Below are the code and all the weights of a small trained network. Each question names an input and a class and asks about switching units off, where a switched-off unit gives its printed mean instead of its output.

import numpy as np


def w(rows, s, z=0):
    codes = np.array(rows[::2]) - 128.0
    scale = np.full(codes.shape[1], s)
    scale[-1] = z or s
    return codes * scale


def f(y):
    return np.maximum(y, 0)


def log_softmax(a):
    a = a - a.max(-1, keepdims=True)
    return a - np.log(np.exp(a).sum(-1, keepdims=True))


def net(x, mask):
    res = np.array(x, float).reshape(1, 8) / 4 @ E
    y = f(res @ A[0][:, :-1].T + A[0][:, -1])
    res = res + np.where(mask, y, B[0][:, -1]) @ B[0][:, :-1]
    return log_softmax(res[-1] @ U[:, :-1].T + U[:, -1])


A, B = {}, {}
E = w([
[132,131,131,126,125],'x0',
[243,64,88,44,167],'x1',
[128,129,130,126,125],'x2',
[128,127,128,129,129],'x3',
[180,20,175,242,80],'x4',
[112,114,14,112,5],'x5',
[128,126,129,128,129],'x6',
[125,124,128,126,128],'x7',
],0.012)
A[0] = w([
[161,45,158,237,65,167],'n1',
[130,183,219,126,192,73],'n2',
[189,111,66,79,178,125],'n3',
[158,72,86,86,156,83],'n4',
[213,81,97,77,143,2],'n5',
[101,113,150,136,185,19],'n6',
[209,87,81,69,143,50],'n7',
[164,159,178,122,210,48],'n8',
[209,140,117,63,122,86],'n9',
[183,51,160,209,68,148],'n10',
[90,221,108,61,136,107],'n11',
[102,193,98,57,142,168],'n12',
[71,161,127,191,101,38],'n13',
[60,191,85,35,166,160],'n14',
[28,175,134,203,89,88],'n15',
[44,202,140,182,111,80],'n16',
[7,185,144,169,104,85],'n17',
[175,69,94,104,153,121],'n18',
[93,154,43,116,49,40],'n19',
[128,117,15,98,19,42],'n20',
[71,199,102,28,147,129],'n21',
],0.013,0.0039)
B[0] = w([
[133,178,62,236,96,252],'n1',
[63,47,140,141,239,221],'n2',
[196,179,157,60,72,201],'n3',
[132,182,201,79,90,179],'n4',
[142,110,99,62,129,194],'n5',
[125,55,96,95,179,161],'n6',
[151,128,150,30,146,201],'n7',
[50,9,174,132,207,207],'n8',
[126,211,209,41,59,186],'n9',
[150,129,42,229,66,236],'n10',
[147,159,115,233,102,219],'n11',
[154,140,80,219,97,213],'n12',
[189,156,147,71,135,184],'n13',
[159,140,59,231,78,239],'n14',
[166,129,169,14,137,223],'n15',
[183,185,174,36,93,214],'n16',
[170,187,181,15,93,225],'n17',
[154,178,212,137,95,185],'n18',
[31,40,183,139,204,202],'n19',
[19,7,190,136,255,223],'n20',
[153,123,44,237,101,234],'n21',
],0.011,0.019)
U = w([
[174,160,58,231,62,135],'0',
[189,191,210,3,83,211],'1',
[38,12,209,142,249,2],'2',
],0.014,0.0072)

Each question gives the input, the list of numbers given to net, and the class t.
The units are the neurons (one row each of A and B). Each row of codes is followed by its name. A weight is (code - 128) times the scale printed after its matrix; where a second scale follows, it is the last column's (A, B and U).
mask holds one flag per neuron, in row order. A switched-off neuron (its flag False) gives its mean, the last column of its row in B, instead of its output. The means were averaged over made-up inputs and are rounded, as every weight is.
A unit's drop is (log p(t) with every unit on - log p(t) with that unit switched off) / (log p(t) with every unit on - log p(t) with every unit switched off).
The circuit of an input: a set's keep is (log p(t) with only the set's units on - log p(t) with every unit switched off) / (log p(t) with every unit on - log p(t) with every unit switched off). Starting from the 12 units with the biggest drops (on a tie, the unit counted first), units are removed one at a time, each time the one whose removal leaves the highest keep (on an exact tie, the one counted first), for as long as the keep stays at least 0.8.
circuit, biggest first: the units of the circuit, biggest drop first
top k neurons: the k neurons with the biggest drops, biggest first
drop of u: that unit's drop, to one decimal
input [1,6,-1,-5,1,8,1,6], class 2: circuit, biggest first -> (n20)
input [2,-8,0,-3,-7,-8,3,-2], class 1: top 4 neurons -> (n17 n16 n20 n15)
input [4,-5,4,-8,-4,4,-6,-2], class 1: top 3 neurons -> (n17 n15 n16)
input [-8,-4,-1,3,-4,5,-1,0], class 2: top 2 neurons -> (n20 n19)
input [1,-5,2,8,-5,6,-2,-5], class 2: top 4 neurons -> (n20 n19 n1 n10)
input [-6,1,7,2,8,-8,4,0], class 0: top 2 neurons -> (n10 n1)
input [-6,-6,-4,1,-6,8,-6,-1], class 2: top 2 neurons -> (n20 n19)
input [-6,7,-7,6,-4,6,0,1], class 1: top 2 neurons -> (n3 n9)
input [1,-8,-5,0,-6,-3,8,1], class 1: top 2 neurons -> (n17 n16)
input [8,0,-1,6,-7,-8,6,0], class 2: top 4 neurons -> (n2 n8 n1 n10)
input [-4,5,3,4,-5,-1,4,-8], class 0: top 2 neurons -> (n21 n14)
input [-6,7,8,-3,-7,7,-4,5], class 0: top 3 neurons -> (n14 n21 n12)
input [-7,5,-8,0,-5,-7,-6,3], class 2: top 2 neurons -> (n8 n2)
input [-7,-8,2,3,6,0,2,-5], class 1: circuit, biggest first -> (n15)
input [0,6,8,2,-6,-6,8,-3], class 0: drop of n17 -> 0.7
input [2,2,8,-7,3,5,4,-6], class 2: drop of n20 -> 0.8
input [-3,-4,-1,7,-1,4,-2,-7], class 1: drop of n17 -> 0.6
